Below is a small trained network, with its code and all its weights. Each question gives an input and a target symbol and asks what happens when units are switched off, that is, made to give their printed mean instead of their output.

import numpy as np


def w(rows, s, z=0):
    codes = np.array(rows[::2]) - 128.0
    scale = np.full(codes.shape[1], s)
    scale[-1] = z or s
    return codes * scale


def f(y):
    return np.maximum(y, 0)


def softmax(a):
    e = np.exp(a - a.max(-1, keepdims=True))
    return e / e.sum(-1, keepdims=True)


def log_softmax(a):
    a = a - a.max(-1, keepdims=True)
    return a - np.log(np.exp(a).sum(-1, keepdims=True))


def net(x, mask):
    ids = ['βγδλξστψ'.index(c) for c in x.split()]
    T = len(ids)
    res = E[ids] + P[:T]
    u = 0
    for l in range(2):
        r = res
        for j in range(3):
            rows = slice(4 * j, 4 * j + 4)
            q, k, v = (r @ M[l][rows].T for M in (Q, K, V))
            z = softmax(np.where(np.tri(T) > 0, q @ k.T / 4**0.5, -1e9)) @ v
            o = O[l][rows]
            res = res + np.where(mask[u + j], z, o[:, -1]) @ o[:, :-1]
        u += 3
        y = f(res @ A[l][:, :-1].T + A[l][:, -1])
        res = res + np.where(mask[u : u + 4], y, B[l][:, -1]) @ B[l][:, :-1]
        u += 4
    return log_softmax(res[-1] @ U[:, :-1].T + U[:, -1])


Q, K, V, O, A, B = {}, {}, {}, {}, {}, {}
E = w([
[148,164,159,218,123,203,153,155,78,110,107],'β',
[118,126,114,144,110,165,254,41,136,154,170],'γ',
[155,181,166,162,126,175,133,138,111,106,182],'δ',
[182,214,154,187,92,79,148,102,161,73,120],'λ',
[97,197,121,143,122,115,79,94,85,171,91],'ξ',
[112,103,199,168,111,118,146,92,148,121,154],'σ',
[102,94,125,161,37,177,143,205,161,161,123],'τ',
[141,102,120,142,73,161,90,108,140,72,139],'ψ',
],0.013)
P = w([
[157,117,124,255,62,158,50,106,115,173,156],'0',
[8,181,135,184,108,185,133,113,175,119,131],'1',
[32,129,90,140,133,121,143,132,144,104,139],'2',
[93,122,158,57,57,99,114,101,145,147,132],'3',
[117,85,106,109,63,67,111,112,69,131,160],'4',
[68,89,42,127,128,42,92,163,108,93,189],'5',
],0.007)
Q[0] = w([
[70,175,155,195,41,143,107,75,79,100,175],'L0H0',
[106,134,96,168,78,119,117,112,106,134,169],'L0H0',
[166,122,137,127,165,107,133,139,147,112,116],'L0H0',
[120,153,146,143,141,102,82,157,177,101,85],'L0H0',
[18,221,167,183,61,161,131,101,158,128,166],'L0H1',
[85,102,39,237,165,93,101,129,131,106,190],'L0H1',
[76,132,140,84,222,161,133,161,253,111,55],'L0H1',
[160,169,82,79,220,151,157,147,151,113,115],'L0H1',
[128,137,137,113,189,133,106,92,115,96,113],'L0H2',
[114,162,136,133,87,138,125,110,62,110,214],'L0H2',
[81,110,103,157,74,79,90,88,145,114,146],'L0H2',
[131,148,113,103,144,122,115,121,117,174,112],'L0H2',
],0.027)
K[0] = w([
[190,138,121,186,106,116,69,80,134,186,190],'L0H0',
[146,135,171,134,134,143,104,134,142,165,158],'L0H0',
[60,141,93,95,137,124,140,132,124,127,117],'L0H0',
[86,116,99,128,115,134,148,84,148,112,134],'L0H0',
[70,134,171,47,27,117,38,104,214,111,151],'L0H1',
[254,77,144,50,87,70,106,140,88,202,154],'L0H1',
[150,150,169,196,30,226,101,44,132,163,134],'L0H1',
[153,194,173,178,124,127,138,109,126,195,104],'L0H1',
[88,177,84,76,144,119,106,123,104,133,104],'L0H2',
[136,70,151,155,141,162,72,135,86,225,160],'L0H2',
[192,157,86,170,107,128,88,141,166,146,183],'L0H2',
[114,143,159,120,150,131,85,131,139,93,148],'L0H2',
],0.023)
V[0] = w([
[115,121,114,142,137,135,97,99,102,129,85],'L0H0',
[104,151,142,122,133,108,92,118,128,182,124],'L0H0',
[125,127,101,144,128,156,132,114,98,103,56],'L0H0',
[107,129,161,111,138,101,65,103,155,169,177],'L0H0',
[145,119,14,95,75,151,67,100,171,104,79],'L0H1',
[185,235,82,103,122,142,140,167,97,126,188],'L0H1',
[156,94,150,94,156,196,82,129,89,25,148],'L0H1',
[131,136,203,147,155,96,97,249,102,126,42],'L0H1',
[117,135,164,133,163,118,62,152,140,185,117],'L0H2',
[97,111,169,168,151,115,141,73,149,92,79],'L0H2',
[129,66,198,131,135,146,138,133,97,72,88],'L0H2',
[139,149,154,144,83,83,131,206,165,102,92],'L0H2',
],0.014)
O[0] = w([
[121,132,98,120,127,91,129,183,147,142,150,184],'L0H0',
[133,60,142,132,108,125,136,138,119,139,111,151],'L0H0',
[117,163,121,121,122,81,120,187,138,110,141,140],'L0H0',
[131,76,81,122,136,156,156,108,140,186,150,176],'L0H0',
[30,192,217,126,52,149,149,113,132,101,90,178],'L0H1',
[208,159,142,47,90,137,157,161,49,142,104,118],'L0H1',
[100,108,113,134,102,179,79,117,99,2,94,71],'L0H1',
[184,61,215,120,208,140,123,166,158,108,16,1],'L0H1',
[167,82,121,151,94,147,156,117,154,126,110,153],'L0H2',
[145,102,121,91,166,79,107,146,129,148,193,141],'L0H2',
[142,169,63,130,136,99,152,81,169,139,157,77],'L0H2',
[134,151,147,63,123,180,108,113,166,97,191,131],'L0H2',
],0.0082,0.0042)
A[0] = w([
[110,133,99,79,209,142,167,141,153,83,57,71],'L0N0',
[128,70,128,31,224,140,109,103,143,109,49,22],'L0N1',
[106,132,89,127,185,153,246,103,120,104,95,134],'L0N2',
[171,124,124,145,197,135,91,172,164,94,67,2],'L0N3',
],0.012,0.0029)
B[0] = w([
[128,147,167,185,128,136,128,181,75,101,128,128],'L0N0',
[130,149,107,146,146,162,165,72,104,143,98,128],'L0N1',
[148,140,167,128,133,127,58,191,120,96,136,252],'L0N2',
[88,169,101,210,97,158,254,48,117,135,105,149],'L0N3',
],0.0081,0.0022)
Q[1] = w([
[116,213,130,235,13,159,107,108,102,144,249],'L1H0',
[129,102,148,118,162,130,154,66,104,133,80],'L1H0',
[112,149,181,220,36,101,125,141,47,165,219],'L1H0',
[161,100,161,98,194,157,141,120,146,116,62],'L1H0',
[52,99,109,161,154,128,121,126,119,58,138],'L1H1',
[128,112,126,209,82,104,25,69,151,155,179],'L1H1',
[144,80,90,85,188,141,111,124,168,121,96],'L1H1',
[107,140,213,158,184,124,131,135,206,184,113],'L1H1',
[123,146,123,86,197,75,87,95,148,121,63],'L1H2',
[91,177,197,94,91,116,173,213,102,109,132],'L1H2',
[135,99,167,101,200,87,118,136,156,84,86],'L1H2',
[106,108,142,167,80,111,114,135,157,164,197],'L1H2',
],0.022)
K[1] = w([
[217,68,172,202,44,186,87,147,146,141,151],'L1H0',
[117,103,89,140,156,160,110,206,112,126,161],'L1H0',
[185,120,124,219,85,138,63,94,84,191,165],'L1H0',
[108,145,136,101,157,108,137,181,140,115,151],'L1H0',
[165,61,159,163,90,222,105,109,126,122,172],'L1H1',
[40,5,148,77,154,106,155,132,106,105,128],'L1H1',
[149,168,154,201,155,167,204,163,105,133,181],'L1H1',
[71,128,121,166,75,173,111,190,170,229,116],'L1H1',
[42,153,110,119,144,139,179,149,191,97,120],'L1H2',
[144,209,186,106,73,190,76,152,132,144,99],'L1H2',
[91,193,102,103,129,159,176,146,121,159,116],'L1H2',
[168,67,132,150,65,99,41,186,159,152,127],'L1H2',
],0.02)
V[1] = w([
[186,173,164,169,85,17,174,81,191,158,114],'L1H0',
[163,84,103,139,177,222,178,193,118,192,164],'L1H0',
[146,104,89,173,33,165,120,196,209,171,140],'L1H0',
[227,173,107,146,96,110,74,146,86,90,145],'L1H0',
[128,177,144,73,232,223,64,91,49,150,201],'L1H1',
[20,68,95,109,144,158,77,163,24,238,67],'L1H1',
[143,220,72,155,123,41,112,166,128,158,81],'L1H1',
[114,203,167,158,184,48,67,5,109,125,60],'L1H1',
[140,85,123,177,150,132,173,54,124,117,119],'L1H2',
[139,150,130,118,93,159,185,144,107,142,84],'L1H2',
[126,104,122,146,170,111,110,90,141,126,154],'L1H2',
[132,134,131,117,159,116,101,138,145,151,144],'L1H2',
],0.013)
O[1] = w([
[164,93,197,76,131,99,49,163,84,153,114,175],'L1H0',
[126,140,142,148,154,90,196,140,169,24,80,167],'L1H0',
[85,139,168,151,168,149,86,92,82,68,168,248],'L1H0',
[195,118,142,142,169,236,169,114,77,90,156,242],'L1H0',
[154,41,125,109,86,154,96,101,7,116,120,71],'L1H1',
[57,107,173,117,254,185,138,52,59,194,120,124],'L1H1',
[131,127,162,147,117,81,232,186,108,158,148,130],'L1H1',
[84,98,98,139,123,15,196,125,69,41,120,85],'L1H1',
[142,130,86,156,164,127,160,100,126,80,156,125],'L1H2',
[102,135,126,104,90,190,182,134,137,155,92,135],'L1H2',
[148,133,96,139,175,97,112,113,128,91,152,115],'L1H2',
[140,121,121,119,132,100,98,143,148,137,114,112],'L1H2',
],0.0079,0.017)
A[1] = w([
[190,142,107,129,161,150,140,161,157,145,164,160],'L1N0',
[125,119,90,90,169,135,118,151,178,173,61,98],'L1N1',
[85,63,6,72,116,105,170,99,136,205,66,90],'L1N2',
[149,110,83,88,100,85,156,165,176,150,86,1],'L1N3',
],0.014,0.0063)
B[1] = w([
[185,93,23,87,102,102,131,149,210,243,5,251],'L1N0',
[68,35,67,134,104,96,183,221,95,71,164,160],'L1N1',
[179,13,193,177,128,133,76,39,25,211,217,128],'L1N2',
[54,115,117,107,206,212,76,35,85,146,148,149],'L1N3',
],0.0034,0.02)
U = w([
[111,111,182,109,137,134,166,106,36,164,171,167],'β',
[69,179,173,128,37,186,79,82,106,85,179,97],'γ',
[170,155,137,95,45,104,162,182,126,148,145,252],'δ',
[165,136,106,153,110,217,193,71,108,120,120,97],'λ',
[164,106,88,124,157,119,87,88,124,133,187,126],'ξ',
[125,162,180,103,148,184,104,113,166,211,132,159],'σ',
[109,191,68,152,50,168,131,81,69,233,252,7],'τ',
[213,96,149,59,95,213,84,119,63,146,143,128],'ψ',
],0.003,0.0027)

Each question gives the input, a string of symbols that net reads in full, and the target symbol t.
The units are the heads (4 rows each of Q, K, V and O) and the neurons (one row each of A and B). Each row of codes is followed by its name. A weight is (code - 128) times the scale printed after its matrix; where a second scale follows, it is the last column's (O, A, B and U).
mask holds one flag per unit, layer by layer, with each layer's heads first. A switched-off unit (its flag False) gives its mean, the last column of its rows in O or B, instead of its output. The means were averaged over made-up inputs and are rounded, as every weight is.
A unit's drop is (log p(t) with every unit on - log p(t) with that unit switched off) / (log p(t) with every unit on - log p(t) with every unit switched off).
The circuit of an input: a set's keep is (log p(t) with only the set's units on - log p(t) with every unit switched off) / (log p(t) with every unit on - log p(t) with every unit switched off). Starting from the 12 units with the biggest drops (on a tie, the unit counted first), units are removed one at a time, each time the one whose removal leaves the highest keep (on an exact tie, the one counted first), for as long as the keep stays at least 0.8.
circuit, biggest first: the units of the circuit, biggest drop first
most important unit: the unit with the biggest drop
top k neurons: the k neurons with the biggest drops, biggest first
k most important neurons of layer l: the k neurons of layer l with the biggest drops, biggest first
which heads matter: for each layer, one digit per head in row order, 1 if its drop is at least 0.15 and else 0, layers parted by /
input β δ δ σ β, target δ: circuit, biggest first -> (L1H1 L0H0)
input γ β δ β σ σ, target β: circuit, biggest first -> (L0H2 L1H1)
input λ β λ σ δ, target ψ: circuit, biggest first -> (L1H0)
input ψ β λ λ τ, target σ: circuit, biggest first -> (L0H1 L1H1)
input δ δ σ τ τ σ, target σ: circuit, biggest first -> (L1H1 L0H1)
input γ ψ β τ β β, target σ: circuit, biggest first -> (L0H1 L1H1)
input λ δ ψ σ, target ψ: circuit, biggest first -> (L0H2 L1H1)
input λ σ λ, target ξ: circuit, biggest first -> (L0H1 L1H2)
input δ δ γ β, target λ: circuit, biggest first -> (L1H0 L0H1)
input ξ τ δ, target σ: circuit, biggest first -> (L1H1 L0H1)
input ψ δ σ δ, target τ: which heads matter -> 010 / 100
input ξ ξ λ, target σ: circuit, biggest first -> (L0H0 L1H1 L0H2)
input λ ξ γ γ, target ψ: which heads matter -> 001 / 100
input τ δ λ, target γ: top neuron -> (L1N0)
input τ δ β λ δ, target γ: which heads matter -> 001 / 100
input γ σ τ σ, target β: 2 most important neurons of layer 1 -> (L1N0 L1N1)
input ψ δ δ, target γ: which heads matter -> 010 / 010
input ξ ξ β λ γ, target δ: which heads matter -> 010 / 010
input σ λ λ σ β, target ξ: which heads matter -> 010 / 001
input γ λ β δ δ, target ψ: most important unit -> L0H1
input β δ β, target ψ: circuit, biggest first -> (L0H1 L1H1)
input δ ξ δ δ τ, target λ: which heads matter -> 110 / 100
input δ τ λ, target σ: which heads matter -> 000 / 010
input β δ δ, target δ: circuit, biggest first -> (L0H0 L1H1)
input β λ δ ψ σ, target γ: which heads matter -> 010 / 000
input λ λ σ λ, target ψ: circuit, biggest first -> (L1H1 L0H2)
input γ ξ τ γ λ β, target δ: circuit, biggest first -> (L0H1 L1H1)
input δ ξ δ ξ, target λ: most important unit -> L1H0
input λ λ λ, target ψ: which heads matter -> 011 / 100
input γ λ λ τ δ, target σ: which heads matter -> 000 / 010
